Below is a small trained network, with its code and all its weights. Each question gives an input and a class and asks what happens when units are switched off, that is, made to give their printed mean instead of their output.

import numpy as np


def w(rows, s, z=0):
    codes = np.array(rows[::2]) - 128.0
    scale = np.full(codes.shape[1], s)
    scale[-1] = z or s
    return codes * scale


def f(y):
    return y / 2 * (1 + np.tanh(0.7978845608 * (y + 0.044715 * y**3)))


def log_softmax(a):
    a = a - a.max(-1, keepdims=True)
    return a - np.log(np.exp(a).sum(-1, keepdims=True))


def net(x, mask):
    res = np.array(x, float).reshape(1, 6) / 4 @ E
    y = f(res @ A[0][:, :-1].T + A[0][:, -1])
    res = res + np.where(mask, y, B[0][:, -1]) @ B[0][:, :-1]
    return log_softmax(res[-1] @ U[:, :-1].T + U[:, -1])


A, B = {}, {}
E = w([
[114,203,27],'x0',
[128,129,128],'x1',
[155,24,71],'x2',
[1,96,123],'x3',
[128,129,128],'x4',
[129,129,128],'x5',
],0.0097)
A[0] = w([
[93,133,120,173],'n0',
[68,185,23,102],'n1',
[107,128,191,148],'n2',
[149,100,171,243],'n3',
[126,213,170,82],'n4',
[2,86,100,108],'n5',
[138,197,5,202],'n6',
[34,123,151,162],'n7',
[195,188,180,216],'n8',
[82,127,142,165],'n9',
[98,77,107,69],'n10',
[116,176,169,254],'n11',
[101,144,109,84],'n12',
[141,198,182,199],'n13',
[95,140,106,123],'n14',
[40,205,196,128],'n15',
],0.018,0.0058)
B[0] = w([
[101,151,148,158],'n0',
[90,231,55,227],'n1',
[146,192,133,167],'n2',
[84,75,129,187],'n3',
[118,67,70,187],'n4',
[30,174,147,234],'n5',
[252,159,95,249],'n6',
[120,144,213,207],'n7',
[90,86,45,216],'n8',
[124,153,164,166],'n9',
[89,106,158,160],'n10',
[125,181,96,193],'n11',
[128,158,123,142],'n12',
[89,148,80,200],'n13',
[104,157,132,152],'n14',
[193,128,235,215],'n15',
],0.041,0.016)
U = w([
[73,188,92,234],'0',
[169,142,86,25],'1',
[173,161,217,194],'2',
[154,204,164,6],'3',
[154,32,134,182],'4',
[254,126,143,170],'5',
[72,122,172,2],'6',
],0.0087,0.0049)

Each question gives the input, the list of numbers given to net, and the class t.
The units are the neurons (one row each of A and B). Each row of codes is followed by its name. A weight is (code - 128) times the scale printed after its matrix; where a second scale follows, it is the last column's (A, B and U).
mask holds one flag per neuron, in row order. A switched-off neuron (its flag False) gives its mean, the last column of its row in B, instead of its output. The means were averaged over made-up inputs and are rounded, as every weight is.
A unit's drop is (log p(t) with every unit on - log p(t) with that unit switched off) / (log p(t) with every unit on - log p(t) with every unit switched off).
The circuit of an input: a set's keep is (log p(t) with only the set's units on - log p(t) with every unit switched off) / (log p(t) with every unit on - log p(t) with every unit switched off). Starting from the 12 units with the biggest drops (on a tie, the unit counted first), units are removed one at a time, each time the one whose removal leaves the highest keep (on an exact tie, the one counted first), for as long as the keep stays at least 0.8.
circuit, biggest first: the units of the circuit, biggest drop first
most important unit: the unit with the biggest drop
k most important neurons: the k neurons with the biggest drops, biggest first
drop of u: that unit's drop, to one decimal
input [8,-3,-7,4,-8,-3], class 3: most important unit -> n15
input [6,-3,-7,6,0,8], class 3: circuit, biggest first -> [n15 n1]
input [-5,-5,7,1,-6,-3], class 6: circuit, biggest first -> [n6 n1]
input [3,-4,-7,-1,5,-1], class 1: circuit, biggest first -> [n5 n15 n13 n4]
input [-1,1,0,6,-3,-4], class 2: circuit, biggest first -> [n7 n1]
input [5,1,0,-1,4,-5], class 1: circuit, biggest first -> [n15 n6 n5]
input [1,8,-6,4,-4,-3], class 3: circuit, biggest first -> [n15 n11]
input [-4,3,2,8,-3,6], class 6: 2 most important neurons -> [n5 n6]
input [2,-2,-6,-6,1,-1], class 1: 2 most important neurons -> [n5 n1]
input [5,-2,-2,2,-4,4], class 3: 2 most important neurons -> [n6 n8]
input [3,-3,-1,-7,5,2], class 1: 2 most important neurons -> [n8 n15]
input [6,5,-7,-3,-8,4], class 1: 2 most important neurons -> [n6 n5]
input [1,-8,-5,-1,1,6], class 1: 3 most important neurons -> [n5 n1 n15]
input [1,0,-1,4,-2,-3], class 3: most important unit -> n8
input [-4,-8,-5,3,-4,7], class 2: 2 most important neurons -> [n15 n1]
input [8,5,1,-3,-4,7], class 5: 2 most important neurons -> [n6 n5]
input [5,4,-6,8,3,-1], class 3: 2 most important neurons -> [n15 n1]
input [5,-3,-2,-2,6,-7], class 1: 2 most important neurons -> [n6 n5]
input [1,3,-5,-6,-1,6], class 1: 2 most important neurons -> [n5 n1]
input [-3,-6,-5,3,-6,-5], class 2: circuit, biggest first -> [n15]
input [-8,-1,1,4,-4,-1], class 6: 3 most important neurons -> [n6 n3 n15]
input [-7,5,5,-5,5,-2], class 4: 2 most important neurons -> [n1 n5]
input [-8,8,0,3,-6,-8], class 2: 2 most important neurons -> [n8 n2]
input [-7,-4,1,6,6,1], class 6: 3 most important neurons -> [n6 n5 n3]
input [-8,3,6,1,-4,-8], class 6: drop of n7 -> 0.0
input [6,-1,7,-1,6,3], class 5: drop of n5 -> 0.1
input [3,8,-4,7,-7,-4], class 3: drop of n1 -> 0.3
input [-8,5,-6,4,4,-4], class 2: drop of n15 -> 0.4
